Below is a small trained network, with its code and all its weights. Each question gives an input and a class and asks what happens when units are switched off, that is, made to give their printed mean instead of their output.

import numpy as np


def w(rows, s, z=0):
    codes = np.array(rows[::2]) - 128.0
    scale = np.full(codes.shape[1], s)
    scale[-1] = z or s
    return codes * scale


def norm(h):
    return h / np.sqrt((h * h).mean(-1, keepdims=True) + 1e-5)


def f(y):
    return np.maximum(y, 0)


def log_softmax(a):
    a = a - a.max(-1, keepdims=True)
    return a - np.log(np.exp(a).sum(-1, keepdims=True))


def net(x, mask):
    res = np.array(x, float).reshape(1, 3) / 4 @ E
    u = 0
    for l in range(2):
        y = f(norm(res) @ A[l][:, :-1].T + A[l][:, -1])
        res = res + np.where(mask[u : u + 8], y, B[l][:, -1]) @ B[l][:, :-1]
        u += 8
    return log_softmax(norm(res)[-1] @ U[:, :-1].T + U[:, -1])


A, B = {}, {}
E = w([
[114,167,114,162,84,130,188,168,203],'x0',
[107,134,183,63,77,7,127,194,130],'x1',
[95,1,120,148,116,128,76,195,121],'x2',
],0.0047)
A[0] = w([
[131,201,82,135,113,98,228,116,176,129],'L0N0',
[108,46,69,122,103,129,146,181,162,185],'L0N1',
[152,140,253,101,109,48,106,180,118,113],'L0N2',
[135,158,170,103,167,121,95,17,41,2],'L0N3',
[148,201,187,35,104,145,138,135,100,21],'L0N4',
[93,162,163,54,171,25,145,183,146,77],'L0N5',
[139,181,56,164,169,123,69,135,192,226],'L0N6',
[159,87,140,105,182,172,136,113,116,106],'L0N7',
],0.0067,0.0024)
B[0] = w([
[75,89,65,92,104,147,134,203,88,236],'L0N0',
[192,125,110,180,2,178,177,57,157,227],'L0N1',
[36,138,101,66,113,94,190,73,33,254],'L0N2',
[250,125,50,202,61,215,89,180,180,209],'L0N3',
[206,80,237,148,178,124,37,38,69,187],'L0N4',
[160,79,208,169,221,150,146,198,165,241],'L0N5',
[132,199,76,112,74,42,33,164,141,192],'L0N6',
[162,132,243,93,66,57,160,139,108,172],'L0N7',
],0.0056,0.0061)
A[1] = w([
[124,65,229,226,63,158,153,139,216,115],'L1N0',
[119,169,188,120,205,120,169,254,94,147],'L1N1',
[10,227,85,127,169,152,79,149,79,73],'L1N2',
[26,106,128,16,137,107,123,184,82,128],'L1N3',
[97,196,107,127,150,114,138,12,184,34],'L1N4',
[38,175,172,169,77,84,229,187,239,5],'L1N5',
[135,81,219,167,89,194,127,129,52,248],'L1N6',
[199,123,216,126,150,148,96,18,116,103],'L1N7',
],0.0065,0.0029)
B[1] = w([
[184,150,151,109,241,132,58,173,113,200],'L1N0',
[232,108,102,234,131,215,14,151,213,182],'L1N1',
[24,106,113,85,68,33,254,34,33,154],'L1N2',
[172,179,10,135,37,173,128,94,147,205],'L1N3',
[131,50,149,121,106,96,224,179,123,131],'L1N4',
[126,81,230,111,253,119,86,71,96,176],'L1N5',
[23,191,128,85,140,81,193,102,131,254],'L1N6',
[50,44,195,134,190,104,171,190,186,184],'L1N7',
],0.006,0.0084)
U = w([
[239,198,84,199,80,220,39,185,221,2],'0',
[101,79,251,84,209,100,129,159,141,237],'1',
[35,185,66,46,40,56,187,67,66,73],'2',
],0.011,0.0012)

Each question gives the input, the list of numbers given to net, and the class t.
The units are the neurons (one row each of A and B). Each row of codes is followed by its name. A weight is (code - 128) times the scale printed after its matrix; where a second scale follows, it is the last column's (A, B and U).
mask holds one flag per neuron, layer by layer. A switched-off neuron (its flag False) gives its mean, the last column of its row in B, instead of its output. The means were averaged over made-up inputs and are rounded, as every weight is.
A unit's drop is (log p(t) with every unit on - log p(t) with that unit switched off) / (log p(t) with every unit on - log p(t) with every unit switched off).
The circuit of an input: a set's keep is (log p(t) with only the set's units on - log p(t) with every unit switched off) / (log p(t) with every unit on - log p(t) with every unit switched off). Starting from the 12 units with the biggest drops (on a tie, the unit counted first), units are removed one at a time, each time the one whose removal leaves the highest keep (on an exact tie, the one counted first), for as long as the keep stays at least 0.8.
units of the circuit, in order: the units of the circuit, biggest drop first
top k neurons: the k neurons with the biggest drops, biggest first
top k neurons in layer l: the k neurons of layer l with the biggest drops, biggest first
drop when u is switched off: that unit's drop, to one decimal
input [-2,0,-8], class 0: top neuron in layer 0 => [L0N3]
input [2,8,1], class 1: top 3 neurons => [L0N5; L1N5; L0N0]
input [4,8,-1], class 0: units of the circuit, in order => [L1N1; L0N5]
input [3,3,-6], class 0: top 2 neurons => [L1N1; L0N0]
input [0,-4,2], class 1: top 3 neurons => [L0N7; L0N2; L0N0]
input [-7,8,1], class 2: top 4 neurons => [L0N2; L1N3; L1N0; L1N5]
input [-5,-8,2], class 1: top 2 neurons in layer 0 => [L0N7; L0N0]
input [2,8,-5], class 0: top 3 neurons => [L1N1; L0N5; L1N3]
input [5,8,1], class 1: top 2 neurons in layer 0 => [L0N5; L0N6]
input [0,8,-3], class 1: top 2 neurons => [L0N4; L0N5]
input [-4,7,-2], class 1: top 3 neurons => [L0N4; L0N5; L1N1]
input [-6,1,-6], class 1: top 2 neurons => [L0N4; L1N7]
input [0,3,3], class 2: top 3 neurons => [L0N2; L0N3; L1N7]
input [-3,-4,-8], class 0: units of the circuit, in order => [L0N3]
input [8,4,2], class 1: top 2 neurons => [L1N5; L0N1]
input [6,-2,-4], class 2: top 2 neurons => [L1N2; L0N5]
input [-4,8,-8], class 1: top 2 neurons => [L0N4; L0N5]
input [7,-6,0], class 2: top 2 neurons => [L0N5; L0N3]
input [5,4,2], class 1: top 2 neurons in layer 0 => [L0N5; L0N1]
input [-8,8,1], class 2: units of the circuit, in order => [L1N3]
input [2,6,-4], class 0: top 2 neurons in layer 0 => [L0N5; L0N0]
input [4,2,-7], class 0: top 2 neurons in layer 0 => [L0N0; L0N2]
input [2,-8,-7], class 2: top 2 neurons in layer 0 => [L0N1; L0N5]
input [4,-4,-1], class 2: drop when L1N2 is switched off => 0.1
input [-8,-4,-2], class 0: drop when L0N2 is switched off => 0.0
input [-7,-4,-4], class 0: drop when L0N3 is switched off => 7.2
